Here is a tiny trained network, its code and every weight. The questions are about switching its units off for an input and a class, where a switched-off unit gives its printed mean instead of its output.

import numpy as np


def w(rows, s, z=0):
    codes = np.array(rows[::2]) - 128.0
    scale = np.full(codes.shape[1], s)
    scale[-1] = z or s
    return codes * scale


def norm(h):
    return h / np.sqrt((h * h).mean(-1, keepdims=True) + 1e-5)


def f(y):
    return np.maximum(y, 0)


def log_softmax(a):
    a = a - a.max(-1, keepdims=True)
    return a - np.log(np.exp(a).sum(-1, keepdims=True))


def net(x, mask):
    res = np.array(x, float).reshape(1, 5) / 4 @ E
    u = 0
    for l in range(2):
        y = f(norm(res) @ A[l][:, :-1].T + A[l][:, -1])
        res = res + np.where(mask[u : u + 16], y, B[l][:, -1]) @ B[l][:, :-1]
        u += 16
    return log_softmax(norm(res)[-1] @ U[:, :-1].T + U[:, -1])


A, B = {}, {}
E = w([
[59,78,118,148,84],'x0',
[132,194,94,106,167],'x1',
[220,85,89,96,153],'x2',
[110,166,207,12,112],'x3',
[152,250,190,106,72],'x4',
],0.0016)
A[0] = w([
[156,109,59,177,190,64],'0.n0',
[72,56,120,159,110,89],'0.n1',
[102,95,88,69,181,107],'0.n2',
[154,116,66,184,166,1],'0.n3',
[106,91,132,133,204,79],'0.n4',
[81,190,111,148,82,110],'0.n5',
[188,100,132,243,56,95],'0.n6',
[117,95,14,150,153,126],'0.n7',
[73,178,154,151,173,138],'0.n8',
[141,126,121,15,133,97],'0.n9',
[224,101,134,41,118,106],'0.n10',
[84,117,110,89,18,157],'0.n11',
[200,102,132,187,56,107],'0.n12',
[148,255,126,118,127,114],'0.n13',
[113,157,91,159,206,131],'0.n14',
[96,122,23,162,164,111],'0.n15',
],0.0051,0.0041)
B[0] = w([
[208,53,171,137,64,204],'0.n0',
[189,152,133,113,88,201],'0.n1',
[109,73,205,116,111,192],'0.n2',
[217,179,220,63,44,156],'0.n3',
[147,133,98,74,97,166],'0.n4',
[148,57,142,88,90,193],'0.n5',
[77,195,118,201,254,210],'0.n6',
[224,47,173,211,142,254],'0.n7',
[142,89,76,129,77,196],'0.n8',
[53,106,135,194,177,202],'0.n9',
[63,142,89,115,209,223],'0.n10',
[155,168,171,185,127,233],'0.n11',
[59,182,80,193,175,182],'0.n12',
[78,158,95,78,103,245],'0.n13',
[162,95,47,178,137,200],'0.n14',
[222,62,186,191,112,229],'0.n15',
],0.0053,0.0027)
A[1] = w([
[150,50,37,168,154,64],'1.n0',
[80,144,85,162,108,122],'1.n1',
[94,184,175,150,177,162],'1.n2',
[95,86,166,157,105,139],'1.n3',
[79,117,158,98,84,209],'1.n4',
[188,66,104,159,172,5],'1.n5',
[173,129,151,202,146,125],'1.n6',
[76,145,87,171,133,110],'1.n7',
[176,140,114,99,2,122],'1.n8',
[132,188,116,117,165,100],'1.n9',
[210,67,70,129,92,119],'1.n10',
[157,88,54,98,129,134],'1.n11',
[77,102,140,147,62,204],'1.n12',
[145,130,123,86,12,121],'1.n13',
[98,144,2,109,145,85],'1.n14',
[240,70,122,170,139,36],'1.n15',
],0.0057,0.0025)
B[1] = w([
[196,125,204,117,39,209],'1.n0',
[138,146,121,66,148,169],'1.n1',
[127,108,149,135,42,206],'1.n2',
[177,135,124,119,120,195],'1.n3',
[187,129,95,138,147,202],'1.n4',
[153,116,118,218,126,203],'1.n5',
[139,71,118,167,155,232],'1.n6',
[157,141,128,60,112,173],'1.n7',
[164,122,28,72,253,188],'1.n8',
[83,144,149,124,61,157],'1.n9',
[99,128,206,118,45,223],'1.n10',
[72,144,180,123,116,161],'1.n11',
[197,140,111,117,145,208],'1.n12',
[157,124,62,115,240,179],'1.n13',
[149,153,220,89,53,173],'1.n14',
[220,85,222,162,41,253],'1.n15',
],0.006,0.0039)
U = w([
[67,41,34,129,41,3],'0',
[243,37,238,232,46,220],'1',
[230,175,31,26,231,177],'2',
[38,197,130,224,154,120],'3',
[39,41,20,140,48,1],'4',
[1,34,183,79,222,113],'5',
[29,236,216,22,38,209],'6',
],0.0095,0.0078)

Each question gives the input, the list of numbers given to net, and the class t.
The units are the neurons (one row each of A and B). Each row of codes is followed by its name. A weight is (code - 128) times the scale printed after its matrix; where a second scale follows, it is the last column's (A, B and U).
mask holds one flag per neuron, layer by layer. A switched-off neuron (its flag False) gives its mean, the last column of its row in B, instead of its output. The means were averaged over made-up inputs and are rounded, as every weight is.
A unit's drop is (log p(t) with every unit on - log p(t) with that unit switched off) / (log p(t) with every unit on - log p(t) with every unit switched off).
unit that matters most: the unit with the biggest drop
top k neurons: the k neurons with the biggest drops, biggest first
top k neurons in layer l: the k neurons of layer l with the biggest drops, biggest first
drop when u is switched off: that unit's drop, to one decimal
input [1,2,-6,1,-2], class 2: top neuron : 0.n7
input [-5,1,-4,4,0], class 2: top 2 neurons : 0.n6, 0.n8
input [6,5,3,5,1], class 6: top 3 neurons in layer 0 : 0.n7, 0.n15, 0.n0
input [-3,1,-2,8,-5], class 5: top 2 neurons : 1.n15, 1.n0
input [0,-4,0,-6,4], class 3: top 2 neurons : 0.n6, 0.n12
input [-5,-4,0,3,8], class 6: top 3 neurons : 0.n0, 0.n15, 0.n7
input [2,2,6,7,0], class 5: top 2 neurons : 0.n9, 0.n10
input [3,6,-3,8,-3], class 2: top 2 neurons : 1.n15, 0.n7
input [2,6,7,6,-5], class 5: top 2 neurons : 0.n10, 1.n15
input [5,-4,-3,4,-5], class 2: drop when 0.n14 is switched off : 0.0
input [-1,-7,0,3,8], class 2: drop when 0.n6 is switched off : 0.6
input [-4,0,-1,-3,6], class 2: drop when 0.n10 is switched off : 0.4
input [6,6,4,4,5], class 6: drop when 0.n9 is switched off : 0.1
input [7,7,2,6,7], class 2: unit that matters most : 0.n6
